Here is a tiny trained network, its code and every weight. The questions are about switching its units off for an input and a target symbol, where a switched-off unit gives its printed mean instead of its output.

import numpy as np


def w(rows, s, z=0):
    codes = np.array(rows[::2]) - 128.0
    scale = np.full(codes.shape[1], s)
    scale[-1] = z or s
    return codes * scale


def f(y):
    return np.maximum(y, 0)


def softmax(a):
    e = np.exp(a - a.max(-1, keepdims=True))
    return e / e.sum(-1, keepdims=True)


def log_softmax(a):
    a = a - a.max(-1, keepdims=True)
    return a - np.log(np.exp(a).sum(-1, keepdims=True))


def net(x, mask):
    ids = ['ζηλμξστψ'.index(c) for c in x.split()]
    T = len(ids)
    res = E[ids] + P[:T]
    u = 0
    for l in range(2):
        r = res
        for j in range(2):
            rows = slice(2 * j, 2 * j + 2)
            q, k, v = (r @ M[l][rows].T for M in (Q, K, V))
            z = softmax(np.where(np.tri(T) > 0, q @ k.T / 2**0.5, -1e9)) @ v
            o = O[l][rows]
            res = res + np.where(mask[u + j], z, o[:, -1]) @ o[:, :-1]
        u += 2
        y = f(res @ A[l][:, :-1].T + A[l][:, -1])
        res = res + np.where(mask[u : u + 4], y, B[l][:, -1]) @ B[l][:, :-1]
        u += 4
    return log_softmax(res[-1] @ U[:, :-1].T + U[:, -1])


Q, K, V, O, A, B = {}, {}, {}, {}, {}, {}
E = w([
[163,211,125,116,226,59,84],'ζ',
[70,118,102,67,217,149,88],'η',
[185,193,206,143,99,75,90],'λ',
[120,160,177,61,102,198,133],'μ',
[131,191,255,123,148,184,85],'ξ',
[64,155,134,142,110,126,52],'σ',
[108,68,106,156,35,125,192],'τ',
[135,172,180,148,66,68,55],'ψ',
],0.0098)
P = w([
[144,147,92,11,85,68,132],'0',
[34,126,228,190,187,2,156],'1',
[96,75,109,145,145,134,24],'2',
[210,155,189,95,123,185,130],'3',
[52,125,244,223,175,2,159],'4',
[99,170,37,212,132,181,89],'5',
[222,184,143,126,108,179,130],'6',
],0.009)
Q[0] = w([
[254,114,84,93,125,223,107],'L0H0',
[208,153,153,120,116,40,186],'L0H0',
[64,147,148,148,111,54,171],'L0H1',
[24,106,125,156,158,54,70],'L0H1',
],0.012)
K[0] = w([
[174,97,205,226,185,188,104],'L0H0',
[220,255,59,162,132,56,62],'L0H0',
[108,149,43,43,78,74,151],'L0H1',
[118,99,199,20,99,17,152],'L0H1',
],0.008)
V[0] = w([
[158,110,164,110,132,166,189],'L0H0',
[28,83,135,76,149,192,161],'L0H0',
[155,2,87,181,102,126,160],'L0H1',
[41,85,165,189,139,86,117],'L0H1',
],0.0092)
O[0] = w([
[107,103,136,189,182,215,163,52],'L0H0',
[131,57,85,176,124,188,80,233],'L0H0',
[1,157,133,51,93,186,175,2],'L0H1',
[51,190,100,119,75,77,72,181],'L0H1',
],0.0089,0.00094)
A[0] = w([
[67,61,38,120,25,122,230,109],'L0N0',
[229,122,109,61,142,208,119,173],'L0N1',
[116,131,123,3,129,185,5,253],'L0N2',
[87,164,51,116,100,162,216,31],'L0N3',
],0.0069,0.0034)
B[0] = w([
[126,106,96,31,181,164,69,248],'L0N0',
[127,93,109,2,123,161,222,191],'L0N1',
[163,145,25,228,61,95,185,253],'L0N2',
[126,137,204,100,188,164,19,168],'L0N3',
],0.007,0.0052)
Q[1] = w([
[77,93,150,196,220,33,199],'L1H0',
[216,201,145,101,124,106,213],'L1H0',
[87,253,157,178,145,135,112],'L1H1',
[80,157,188,2,131,209,144],'L1H1',
],0.01)
K[1] = w([
[189,76,45,27,133,63,122],'L1H0',
[207,240,114,149,118,172,140],'L1H0',
[228,94,94,2,172,134,83],'L1H1',
[31,104,112,136,163,210,10],'L1H1',
],0.0084)
V[1] = w([
[127,128,96,84,252,89,94],'L1H0',
[106,99,60,124,104,126,132],'L1H0',
[158,135,152,98,129,161,50],'L1H1',
[117,79,126,149,123,137,76],'L1H1',
],0.011)
O[1] = w([
[119,246,121,135,123,172,119,237],'L1H0',
[166,109,137,120,51,142,82,253],'L1H0',
[88,110,200,189,117,123,84,202],'L1H1',
[107,158,144,100,157,154,97,175],'L1H1',
],0.011,0.0026)
A[1] = w([
[94,180,181,255,166,75,135,37],'L1N0',
[208,130,65,208,103,94,181,74],'L1N1',
[83,104,229,111,115,30,136,134],'L1N2',
[75,143,87,142,100,155,23,1],'L1N3',
],0.0072,0.0061)
B[1] = w([
[201,142,57,83,116,219,182,233],'L1N0',
[83,130,198,100,185,173,101,253],'L1N1',
[53,45,62,2,143,79,129,231],'L1N2',
[162,69,214,155,200,80,230,241],'L1N3',
],0.0078,0.0041)
U = w([
[151,184,150,120,128,140,146,53],'ζ',
[157,143,129,211,78,98,68,255],'η',
[153,94,125,108,120,157,202,49],'λ',
[145,85,233,169,216,129,122,112],'μ',
[132,120,1,128,130,163,114,134],'ξ',
[127,114,160,111,115,54,104,87],'σ',
[62,149,144,84,128,190,102,180],'τ',
[118,126,156,102,159,82,156,68],'ψ',
],0.0088,0.0059)

Each question gives the input, a string of symbols that net reads in full, and the target symbol t.
The units are the heads (2 rows each of Q, K, V and O) and the neurons (one row each of A and B). Each row of codes is followed by its name. A weight is (code - 128) times the scale printed after its matrix; where a second scale follows, it is the last column's (O, A, B and U).
mask holds one flag per unit, layer by layer, with each layer's heads first. A switched-off unit (its flag False) gives its mean, the last column of its rows in O or B, instead of its output. The means were averaged over made-up inputs and are rounded, as every weight is.
A unit's drop is (log p(t) with every unit on - log p(t) with that unit switched off) / (log p(t) with every unit on - log p(t) with every unit switched off).
The circuit of an input: a set's keep is (log p(t) with only the set's units on - log p(t) with every unit switched off) / (log p(t) with every unit on - log p(t) with every unit switched off). Starting from all 12 units, units are removed one at a time, each time the one whose removal leaves the highest keep (on an exact tie, the one counted first), for as long as the keep stays at least 0.8.
circuit, biggest first: the units of the circuit, biggest drop first
k most important neurons: the k neurons with the biggest drops, biggest first
top k neurons in layer l: the k neurons of layer l with the biggest drops, biggest first
input σ τ τ μ, target λ: circuit, biggest first => (L1H0; L0N2; L0N1)
input η λ τ, target η: circuit, biggest first => (L0H1; L1N2)
input σ σ μ τ η, target σ: 4 most important neurons => (L0N2; L1N2; L0N0; L0N3)
input ξ τ ξ τ τ, target ξ: 2 most important neurons => (L1N0; L0N1)
input σ τ τ μ ξ, target σ: top neuron in layer 0 => (L0N2)
input τ τ σ, target η: 4 most important neurons => (L0N2; L0N0; L1N2; L1N1)
input ξ μ ζ ζ, target ζ: circuit, biggest first => (L1H0; L0H1; L0H0)
input ζ τ τ η ξ, target ζ: circuit, biggest first => (L1H0; L0H1; L1N0)
input ψ σ μ η ψ, target ψ: circuit, biggest first => (L1N2; L0H0)
input η τ τ μ μ σ ζ, target ζ: circuit, biggest first => (L0H0; L1H0)
input ψ τ τ ζ μ, target ψ: circuit, biggest first => (L0H0; L1N2)
input σ τ ζ τ τ, target σ: circuit, biggest first => (L0N2; L0H0; L1N2; L1H0)
input σ ψ η μ μ, target σ: 3 most important neurons => (L0N2; L1N2; L0N0)
input σ μ μ τ σ, target σ: 4 most important neurons => (L1N2; L0N2; L0N0; L0N3)
input λ ψ τ μ, target λ: 3 most important neurons => (L0N2; L0N0; L0N3)
input μ τ σ, target η: 2 most important neurons => (L1N2; L0N1)
input η τ ξ, target η: 2 most important neurons => (L0N2; L1N2)
input μ ψ ξ η η τ τ, target τ: circuit, biggest first => (L0H1; L1H1; L0N0)
input ξ μ τ μ ψ, target ξ: top 2 neurons in layer 1 => (L1N0; L1N2)
input ψ ξ η, target η: top neuron in layer 1 => (L1N2)
input ξ η μ τ η, target ξ: top neuron in layer 0 => (L0N1)
input τ η τ μ μ, target τ: 4 most important neurons => (L0N0; L1N2; L0N2; L1N3)
input τ ξ τ ξ σ, target τ: top 3 neurons in layer 0 => (L0N0; L0N2; L0N3)
input τ τ ζ, target η: 3 most important neurons => (L0N2; L0N0; L1N2)
input μ η τ τ τ τ, target μ: 4 most important neurons => (L1N3; L0N3; L0N0; L0N2)
input σ μ τ τ τ, target σ: 4 most important neurons => (L0N2; L1N2; L0N0; L1N0)
